Below are the code and all the weights of a small trained network. Each question names an input and a class and asks about switching units off, where a switched-off unit gives its printed mean instead of its output.

import numpy as np


def w(rows, s, z=0):
    codes = np.array(rows[::2]) - 128.0
    scale = np.full(codes.shape[1], s)
    scale[-1] = z or s
    return codes * scale


def norm(h):
    return h / np.sqrt((h * h).mean(-1, keepdims=True) + 1e-5)


def f(y):
    return np.maximum(y, 0)


def log_softmax(a):
    a = a - a.max(-1, keepdims=True)
    return a - np.log(np.exp(a).sum(-1, keepdims=True))


def net(x, mask):
    res = np.array(x, float).reshape(1, 2) / 4 @ E
    u = 0
    for l in range(2):
        y = f(norm(res) @ A[l][:, :-1].T + A[l][:, -1])
        res = res + np.where(mask[u : u + 11], y, B[l][:, -1]) @ B[l][:, :-1]
        u += 11
    return log_softmax(norm(res)[-1] @ U[:, :-1].T + U[:, -1])


A, B = {}, {}
E = w([
[183,213,183,1,51,111],'x0',
[34,96,181,153,59,160],'x1',
],0.01)
A[0] = w([
[79,87,79,251,199,99,162],'L0N1',
[64,36,146,187,94,218,149],'L0N2',
[86,96,215,175,126,223,22],'L0N3',
[196,133,33,193,200,87,167],'L0N4',
[147,74,71,200,197,164,71],'L0N5',
[129,161,138,89,115,126,193],'L0N6',
[165,117,84,136,219,129,126],'L0N7',
[72,65,118,213,115,196,27],'L0N8',
[66,56,157,151,79,212,2],'L0N9',
[200,181,91,115,111,82,77],'L0N10',
[84,98,198,99,66,177,55],'L0N11',
],0.014,0.0085)
B[0] = w([
[59,58,196,106,172,94,254],'L0N1',
[195,216,77,185,102,133,233],'L0N2',
[52,108,148,146,93,21,171],'L0N3',
[172,159,80,120,89,249,224],'L0N4',
[77,81,204,151,198,71,203],'L0N5',
[122,64,134,83,187,107,184],'L0N6',
[176,163,72,128,99,187,187],'L0N7',
[173,144,47,90,143,129,197],'L0N8',
[65,147,110,209,161,126,178],'L0N9',
[165,178,83,162,154,91,174],'L0N10',
[139,201,155,182,108,200,180],'L0N11',
],0.014,0.016)
A[1] = w([
[138,85,171,90,115,8,75],'L1N1',
[98,50,216,109,80,194,131],'L1N2',
[186,158,173,153,88,224,55],'L1N3',
[184,186,131,153,118,60,1],'L1N4',
[222,102,53,155,140,196,126],'L1N5',
[109,182,16,182,68,94,7],'L1N6',
[159,51,134,219,146,180,67],'L1N7',
[62,74,114,172,171,115,1],'L1N8',
[161,172,110,219,16,116,44],'L1N9',
[145,206,94,179,25,86,40],'L1N10',
[68,135,153,211,109,101,94],'L1N11',
],0.016,0.0092)
B[1] = w([
[212,31,166,103,191,45,160],'L1N1',
[70,100,48,204,134,112,192],'L1N2',
[143,126,94,48,71,48,215],'L1N3',
[15,118,220,144,116,107,155],'L1N4',
[149,168,87,98,118,230,255],'L1N5',
[137,168,54,36,105,211,198],'L1N6',
[101,173,177,161,118,58,200],'L1N7',
[152,112,89,72,42,126,193],'L1N8',
[197,237,218,233,111,179,204],'L1N9',
[187,234,215,227,35,225,198],'L1N10',
[135,105,250,115,101,137,235],'L1N11',
],0.016,0.0092)
U = w([
[13,28,43,218,238,240,161],'0',
[29,31,223,215,197,26,217],'1',
[177,241,223,226,42,167,167],'2',
[253,29,122,192,117,166,4],'3',
[239,53,191,8,220,22,196],'4',
[46,135,37,38,43,35,195],'5',
[221,199,20,26,110,237,174],'6',
[245,27,146,194,121,170,4],'7',
],0.017,0.013)

Each question gives the input, the list of numbers given to net, and the class t.
The units are the neurons (one row each of A and B). Each row of codes is followed by its name. A weight is (code - 128) times the scale printed after its matrix; where a second scale follows, it is the last column's (A, B and U).
mask holds one flag per neuron, layer by layer. A switched-off neuron (its flag False) gives its mean, the last column of its row in B, instead of its output. The means were averaged over made-up inputs and are rounded, as every weight is.
A unit's drop is (log p(t) with every unit on - log p(t) with that unit switched off) / (log p(t) with every unit on - log p(t) with every unit switched off).
The circuit of an input: a set's keep is (log p(t) with only the set's units on - log p(t) with every unit switched off) / (log p(t) with every unit on - log p(t) with every unit switched off). Starting from the 12 units with the biggest drops (on a tie, the unit counted first), units are removed one at a time, each time the one whose removal leaves the highest keep (on an exact tie, the one counted first), for as long as the keep stays at least 0.8.
units of the circuit, in order: the units of the circuit, biggest drop first
most important unit: the unit with the biggest drop
top k neurons: the k neurons with the biggest drops, biggest first
k most important neurons of layer l: the k neurons of layer l with the biggest drops, biggest first
drop of u: that unit's drop, to one decimal
input [-7,-3], class 0: units of the circuit, in order -> (L0N1 L0N4)
input [8,-6], class 4: top 3 neurons -> (L0N4 L0N2 L0N7)
input [-4,-4], class 0: top 2 neurons -> (L0N1 L0N4)
input [-2,0], class 1: top neuron -> (L0N1)
input [5,-5], class 6: 3 most important neurons of layer 0 -> (L0N1 L0N5 L0N3)
input [7,7], class 5: top 2 neurons -> (L0N2 L0N6)
input [-4,1], class 1: top 2 neurons -> (L0N5 L0N1)
input [-8,-2], class 0: units of the circuit, in order -> (L0N4 L0N1)
input [3,2], class 5: top 4 neurons -> (L0N2 L0N5 L0N1 L0N11)
input [-1,0], class 1: top 3 neurons -> (L0N1 L0N5 L1N5)
input [-5,-3], class 0: top 4 neurons -> (L0N1 L0N4 L0N5 L0N7)
input [6,0], class 4: top 3 neurons -> (L0N2 L0N4 L0N6)
input [-1,-2], class 6: top 2 neurons -> (L0N4 L0N7)
input [-4,2], class 1: units of the circuit, in order -> (L0N1)
input [-4,-3], class 0: top 3 neurons -> (L0N1 L0N4 L0N5)
input [7,6], class 5: top 3 neurons -> (L0N2 L0N1 L0N6)
input [8,-5], class 4: 2 most important neurons of layer 0 -> (L0N4 L0N2)
input [6,-2], class 4: 2 most important neurons of layer 0 -> (L0N4 L0N2)
input [1,-1], class 6: 2 most important neurons of layer 0 -> (L0N1 L0N5)
input [-4,-8], class 6: most important unit -> L0N4
input [7,-2], class 4: top 2 neurons -> (L0N4 L0N2)
input [-2,-1], class 0: drop of L0N5 -> 0.6
input [-5,2], class 1: drop of L0N1 -> 1.3
input [5,-1], class 4: drop of L0N2 -> 0.9
input [1,-4], class 6: drop of L1N6 -> 0.0
input [-2,-4], class 6: 2 most important neurons of layer 0 -> (L0N4 L0N7)
input [5,-6], class 6: most important unit -> L0N1
